Here is a tiny trained network, its code and every weight. The questions are about switching its units off for an input and a target symbol, where a switched-off unit gives its printed mean instead of its output.

import numpy as np


def w(rows, s, z=0):
    codes = np.array(rows[::2]) - 128.0
    scale = np.full(codes.shape[1], s)
    scale[-1] = z or s
    return codes * scale


def f(y):
    return np.maximum(y, 0)


def softmax(a):
    e = np.exp(a - a.max(-1, keepdims=True))
    return e / e.sum(-1, keepdims=True)


def log_softmax(a):
    a = a - a.max(-1, keepdims=True)
    return a - np.log(np.exp(a).sum(-1, keepdims=True))


def net(x, mask):
    ids = ['ΔΞΠΣΩαβγεζηθλμτ'.index(c) for c in x.split()]
    T = len(ids)
    res = E[ids] + P[:T]
    r = res
    for j in range(2):
        rows = slice(3 * j, 3 * j + 3)
        q, k, v = (r @ M[0][rows].T for M in (Q, K, V))
        z = softmax(np.where(np.tri(T) > 0, q @ k.T / 3**0.5, -1e9)) @ v
        o = O[0][rows]
        res = res + np.where(mask[j], z, o[:, -1]) @ o[:, :-1]
    y = f(res @ A[0][:, :-1].T + A[0][:, -1])
    res = res + np.where(mask[2:26], y, B[0][:, -1]) @ B[0][:, :-1]
    return log_softmax(res[-1] @ U[:, :-1].T + U[:, -1])


Q, K, V, O, A, B = {}, {}, {}, {}, {}, {}
E = w([
[241,61,58,185],'Δ',
[116,88,139,142],'Ξ',
[62,117,104,226],'Π',
[140,62,114,132],'Σ',
[188,32,249,218],'Ω',
[154,155,190,212],'α',
[127,159,237,101],'β',
[136,57,138,35],'γ',
[52,86,225,65],'ε',
[18,12,62,150],'ζ',
[162,45,115,26],'η',
[153,177,27,66],'θ',
[51,38,61,178],'λ',
[117,90,136,146],'μ',
[89,137,158,155],'τ',
],0.012)
P = w([
[193,151,133,109],'0',
[169,129,131,122],'1',
[157,116,138,130],'2',
[150,104,144,139],'3',
[146,94,152,154],'4',
[139,89,159,168],'5',
[136,77,164,179],'6',
[133,71,169,194],'7',
[127,61,172,205],'8',
[125,50,178,216],'9',
[120,37,183,230],'10',
[118,26,190,239],'11',
[107,19,196,254],'12',
[111,13,200,253],'13',
],0.0046)
Q[0] = w([
[166,124,79,236],'head 0',
[110,43,160,215],'head 0',
[72,35,106,253],'head 0',
[77,124,55,122],'head 1',
[127,112,100,169],'head 1',
[213,248,28,181],'head 1',
],0.032)
K[0] = w([
[164,140,120,255],'head 0',
[142,78,163,170],'head 0',
[113,54,158,193],'head 0',
[99,131,58,136],'head 1',
[90,183,98,108],'head 1',
[175,211,50,41],'head 1',
],0.034)
V[0] = w([
[154,68,124,149],'head 0',
[181,166,122,195],'head 0',
[168,118,193,99],'head 0',
[148,93,154,178],'head 1',
[145,176,178,105],'head 1',
[249,108,111,183],'head 1',
],0.015)
O[0] = w([
[172,105,61,130,236],'head 0',
[172,143,146,213,64],'head 0',
[200,103,144,73,190],'head 0',
[109,167,167,70,253],'head 1',
[204,89,143,133,81],'head 1',
[204,253,110,96,110],'head 1',
],0.011,0.0064)
A[0] = w([
[92,93,139,117,173],'neuron 0',
[83,109,134,126,5],'neuron 1',
[80,126,72,134,8],'neuron 2',
[179,95,213,150,105],'neuron 3',
[159,118,62,151,199],'neuron 4',
[87,118,146,113,193],'neuron 5',
[131,167,207,166,10],'neuron 6',
[114,109,147,139,95],'neuron 7',
[122,81,135,157,141],'neuron 8',
[165,134,183,124,69],'neuron 9',
[110,161,75,164,134],'neuron 10',
[101,152,106,119,32],'neuron 11',
[143,107,103,93,92],'neuron 12',
[138,134,1,191,181],'neuron 13',
[65,133,114,126,90],'neuron 14',
[139,127,131,48,192],'neuron 15',
[155,94,178,131,208],'neuron 16',
[131,135,102,92,40],'neuron 17',
[141,74,177,141,121],'neuron 18',
[139,153,90,155,214],'neuron 19',
[154,134,175,134,13],'neuron 20',
[169,139,154,92,30],'neuron 21',
[161,155,168,199,255],'neuron 22',
[111,101,155,43,123],'neuron 23',
],0.014,0.0057)
B[0] = w([
[84,183,136,113,221],'neuron 0',
[235,106,55,96,173],'neuron 1',
[214,144,162,225,161],'neuron 2',
[90,139,15,105,185],'neuron 3',
[184,206,120,188,166],'neuron 4',
[57,156,168,94,206],'neuron 5',
[184,184,64,31,140],'neuron 6',
[159,144,155,129,158],'neuron 7',
[106,131,193,151,191],'neuron 8',
[28,141,110,123,165],'neuron 9',
[61,128,64,154,161],'neuron 10',
[149,109,191,96,138],'neuron 11',
[99,167,88,131,163],'neuron 12',
[76,69,184,12,193],'neuron 13',
[158,163,33,165,180],'neuron 14',
[162,193,121,19,240],'neuron 15',
[211,107,148,139,199],'neuron 16',
[89,123,105,174,147],'neuron 17',
[132,207,149,115,197],'neuron 18',
[182,128,155,75,163],'neuron 19',
[82,82,112,44,145],'neuron 20',
[116,77,135,235,180],'neuron 21',
[139,12,186,196,175],'neuron 22',
[125,46,150,253,251],'neuron 23',
],0.021,0.016)
U = w([
[196,125,123,136,137],'Δ',
[121,141,77,209,68],'Ξ',
[149,178,205,158,162],'Π',
[196,46,131,196,135],'Σ',
[135,77,79,111,123],'Ω',
[48,194,70,58,151],'α',
[145,89,131,165,145],'β',
[34,43,148,154,96],'γ',
[212,135,120,111,150],'ε',
[235,128,161,95,61],'ζ',
[114,127,165,39,211],'η',
[208,179,128,33,25],'θ',
[144,100,123,65,150],'λ',
[169,71,189,117,127],'μ',
[254,180,89,155,3],'τ',
],0.0083,0.0066)

Each question gives the input, a string of symbols that net reads in full, and the target symbol t.
The units are the heads (3 rows each of Q, K, V and O) and the neurons (one row each of A and B). Each row of codes is followed by its name. A weight is (code - 128) times the scale printed after its matrix; where a second scale follows, it is the last column's (O, A, B and U).
mask holds one flag per unit, heads first, then neurons. A switched-off unit (its flag False) gives its mean, the last column of its rows in O or B, instead of its output. The means were averaged over made-up inputs and are rounded, as every weight is.
A unit's drop is (log p(t) with every unit on - log p(t) with that unit switched off) / (log p(t) with every unit on - log p(t) with every unit switched off).
The circuit of an input: a set's keep is (log p(t) with only the set's units on - log p(t) with every unit switched off) / (log p(t) with every unit on - log p(t) with every unit switched off). Starting from the 12 units with the biggest drops (on a tie, the unit counted first), units are removed one at a time, each time the one whose removal leaves the highest keep (on an exact tie, the one counted first), for as long as the keep stays at least 0.8.
units of the circuit, in order: the units of the circuit, biggest drop first
unit that matters most: the unit with the biggest drop
top k neurons: the k neurons with the biggest drops, biggest first
which heads matter: for each layer, one digit per head in row order, 1 if its drop is at least 0.15 and else 0, layers parted by /
input β μ η θ ε λ ε Ξ ε ε ε θ Ω, target Ω: units of the circuit, in order -> [neuron 22; neuron 3; neuron 23; head 0]
input λ ε Δ ε η, target Π: which heads matter -> 01
input Σ Σ Π λ Π Σ ε ζ ζ, target Ξ: which heads matter -> 01
input Σ Σ ε η ε ζ Δ α, target Σ: top 4 neurons -> [neuron 22; neuron 15; neuron 16; neuron 5]
input γ μ λ τ τ ε Σ ε ε β τ, target Π: which heads matter -> 01
input γ λ Δ μ Σ τ α ε β ε Π Σ Ξ, target γ: which heads matter -> 10
input Σ μ ε ε α μ Σ Σ, target Σ: units of the circuit, in order -> [head 0; neuron 15]
input ε ε ε ε ε ε Σ τ η Π ε Σ, target Π: unit that matters most -> head 1
input η ζ μ, target Ξ: units of the circuit, in order -> [head 1; neuron 14; head 0]
input Σ ε β ε α μ, target Σ: units of the circuit, in order -> [head 0; neuron 22]
input α ε η μ β β Σ, target Π: top 3 neurons -> [neuron 15; neuron 1; neuron 23]
input ζ τ ε ε ζ Ξ Π Σ, target γ: top 4 neurons -> [neuron 15; neuron 18; neuron 16; neuron 3]
input θ β θ β ε Ω ε β, target α: units of the circuit, in order -> [neuron 9; head 1]
input γ λ ε β λ ε β Σ Ξ, target Π: top 3 neurons -> [neuron 15; neuron 3; neuron 8]
input γ ε α, target Σ: which heads matter -> 00
input τ ε Π λ Ξ η λ ε λ β μ Π, target γ: units of the circuit, in order -> [head 0; neuron 13]
input γ ε Σ ζ θ β Π γ α τ ζ Σ α λ, target α: top 4 neurons -> [neuron 23; neuron 13; neuron 14; neuron 10]
input β ε λ η, target α: units of the circuit, in order -> [head 1; neuron 22]
input Ω η γ λ λ μ ε γ Σ Σ Δ, target ζ: units of the circuit, in order -> [neuron 13; neuron 4; head 0; head 1]
input ε ζ β λ Σ Σ ε Ω ε β Δ, target ζ: top 2 neurons -> [neuron 13; neuron 23]
input ε Ξ ε β ε λ β ε Ω ε ε θ θ Σ, target τ: units of the circuit, in order -> [neuron 13; head 1]
input θ Δ ε Σ λ Σ Δ Σ μ ζ λ ε λ τ, target α: top 4 neurons -> [neuron 23; neuron 22; neuron 16; neuron 21]
input ε τ Δ Ω Σ θ γ λ, target η: units of the circuit, in order -> [neuron 23; head 0; neuron 13]
input Σ η η, target τ: units of the circuit, in order -> [neuron 13]
input ε γ ε γ Π μ, target γ: unit that matters most -> neuron 15
input Σ Π α η Σ γ Σ λ Σ Π β λ β, target α: top 4 neurons -> [neuron 3; neuron 22; neuron 2; neuron 9]
input Σ λ ζ ε ε γ, target Π: top 4 neurons -> [neuron 23; neuron 18; neuron 13; neuron 0]
